[[  2 -11  -2 -13  -4  -3  -4  -4  10 -15 -13 -26  14]
 [-30 -10 -31  -7   1  -4   5   2  11   9   4   3  16]
 [ 39 -14  44  -7   7  -3   6   9   5  16  17  26   6]]
->
[[  2 -11  -2 -13  -4  -3  -4  -4  10 -15 -13 -26  14]
 [ 39 -14  44  -7   7  -3   6   9   5  16  17  26   6]]

[[ 23  12  -3  16  26  42 -23]
 [-15 -27 -35  21  14  42 -23]
 [ -2 -33   1  14   0 -17   6]
 [ 12 -21 -13  21  26  41 -19]
 [-30  21 -23 -23 -31   7 -12]
 [-30 -31 -37  15   2  38 -23]
 [ -9 -20  -3  -4 -14 -16   6]
 [-18  -3  -8 -20 -29 -16   3]
 [ 23  21   1   5  21  33 -16]]
->
[[ 23  12  -3  16  26  42 -23]
 [ -2 -33   1  14   0 -17   6]
 [-30  21 -23 -23 -31   7 -12]
 [ -9 -20  -3  -4 -14 -16   6]
 [ 23  21   1   5  21  33 -16]]

[[  0  -9  -1 -19 -10  26   5]
 [-11 -40  42  22 -33 -20 -13]
 [ 10  10  11   8   9  -6   8]
 [  0  -1   0   1   0   0   0]
 [  5  -9  -4   0  -7   1   8]
 [  8   8   9   7   8  -5   7]]
->
[[  0  -9  -1 -19 -10  26   5]
 [ 10  10  11   8   9  -6   8]
 [  5  -9  -4   0  -7   1   8]]

[[ 11  -7  14  25 -33  -9  34  32   9]
 [-18   8  17  26 -46 -28  -6  -3  10]
 [ -2  51   8  13   2 -39  -3   0  -6]
 [  6  21   8  -2  -8 -41 -21  40   4]]
->
[[ 11  -7  14  25 -33  -9  34  32   9]
 [ -2  51   8  13   2 -39  -3   0  -6]]

[[ -7 -18   8  -7 -23  12  -1   7   7  24   5   4  -6  -9]
 [ 11  27  -9  10  37 -18   2  -6  -9 -37  -7   3  12  14]
 [  4   9  -4   4  12  -6  -1  -4  -3 -13  -2   6   5   4]
 [-10 -27  11 -10 -40  18  -6   5   9  37   7 -13  -6 -13]
 [  7  17  -5   5  21 -12  -1  -5  -6 -25  -5   6   1   9]]
->
[[ -7 -18   8  -7 -23  12  -1   7   7  24   5   4  -6  -9]
 [  4   9  -4   4  12  -6  -1  -4  -3 -13  -2   6   5   4]
 [  7  17  -5   5  21 -12  -1  -5  -6 -25  -5   6   1   9]]

[[  1   0  -1  -1   1  -1   1  -1]
 [-22  -5  -1  16   5  -5  22   7]
 [ -9 -22  13  -6  -1 -27  -4  10]
 [-19  11 -14   4 -10   7 -15  -6]
 [ -3   0  -8  -5  -6   9 -14  -9]
 [ 10 -12  -6   0 -33  15 -57   3]
 [-16   4  -3  -5  -5  -4 -15  -7]
 [ -5   0 -16  13 -12  20  -6  -2]]
->
[[  1   0  -1  -1   1  -1   1  -1]
 [ -9 -22  13  -6  -1 -27  -4  10]
 [ -3   0  -8  -5  -6   9 -14  -9]
 [-16   4  -3  -5  -5  -4 -15  -7]]
---
[[-16   3 -26   3  43  13  19]
 [  9  -3  -7 -15 -22  45  14]
 [ -3  10  22  10  19 -11 -17]
 [ 11  14  14  -2  37  15   8]
 [ -2  -8  -9 -17 -11  11   6]
 [ -4   0 -25  -6   1  32   2]
 [ -2 -14   2  -2  -9 -20  18]
 [-17  19  -3 -13  26  18 -14]
 [ -2   1  -2  15 -34  16  -5]
 [-11 -19  -3 -19 -13  47  21]
 [ -3  13  26   3   5 -17   6]]
->
[[ -3  13  26   3   5 -17   6]
 [-16   3 -26   3  43  13  19]
 [  9  -3  -7 -15 -22  45  14]
 [ -3  10  22  10  19 -11 -17]
 [ 11  14  14  -2  37  15   8]
 [ -2  -8  -9 -17 -11  11   6]
 [ -4   0 -25  -6   1  32   2]
 [ -2 -14   2  -2  -9 -20  18]
 [-17  19  -3 -13  26  18 -14]
 [ -2   1  -2  15 -34  16  -5]
 [-11 -19  -3 -19 -13  47  21]]

[[ 42 -34  42  26  54  14 -10   0  38 -12  -6  -5  44]
 [-14  40 -28  38  -6  45 -34 -52 -40  52  11  28 -15]
 [-42  51 -26 -31  54  26 -39  -5 -28  13  48 -52 -48]
 [ 11   1 -20   0  50  29  17  17 -52  11  47  12  48]]
->
[[ 11   1 -20   0  50  29  17  17 -52  11  47  12  48]
 [ 42 -34  42  26  54  14 -10   0  38 -12  -6  -5  44]
 [-14  40 -28  38  -6  45 -34 -52 -40  52  11  28 -15]
 [-42  51 -26 -31  54  26 -39  -5 -28  13  48 -52 -48]]

[[ 14   3  34 -40  -1]
 [ 40  19 -26  17  22]
 [ 13  -8  40 -36   8]
 [ 41  20 -22  12   9]
 [ 11  -5  37 -33   5]
 [ 20 -20  44 -31  20]
 [ 33  10 -27  11  15]
 [ 53  19 -30  13   4]]
->
[[ 53  19 -30  13   4]
 [ 14   3  34 -40  -1]
 [ 40  19 -26  17  22]
 [ 13  -8  40 -36   8]
 [ 41  20 -22  12   9]
 [ 11  -5  37 -33   5]
 [ 20 -20  44 -31  20]
 [ 33  10 -27  11  15]]

[[-18  11 -31  50  49 -27 -49  39   9]
 [-11  29 -41 -46  22 -45  -5  48  45]]
->
[[-11  29 -41 -46  22 -45  -5  48  45]
 [-18  11 -31  50  49 -27 -49  39   9]]

[[ -5   7   4  -8 -19   2  -8]
 [ 26   4  31   0  -1   0  13]
 [ -2 -14  11  -7 -26 -29 -29]
 [ -8  -7  -9  17  -8 -26  20]
 [-10   5 -25  -1   1  -7  -6]
 [ 17 -10  45  -2   5  24  20]]
->
[[ 17 -10  45  -2   5  24  20]
 [ -5   7   4  -8 -19   2  -8]
 [ 26   4  31   0  -1   0  13]
 [ -2 -14  11  -7 -26 -29 -29]
 [ -8  -7  -9  17  -8 -26  20]
 [-10   5 -25  -1   1  -7  -6]]

[[13 14 22 18 15 25 21 11 23 24  8]
 [31 21 23 19 31  8 16 19  8 28 32]
 [20 17 19 17 31 35 31 15 22 12  6]
 [ 8 12 10 20 31 23 47 19 11 17 14]
 [27 16 30 21 17 17 31 31 24 31 15]]
->
[[27 16 30 21 17 17 31 31 24 31 15]
 [13 14 22 18 15 25 21 11 23 24  8]
 [31 21 23 19 31  8 16 19  8 28 32]
 [20 17 19 17 31 35 31 15 22 12  6]
 [ 8 12 10 20 31 23 47 19 11 17 14]]
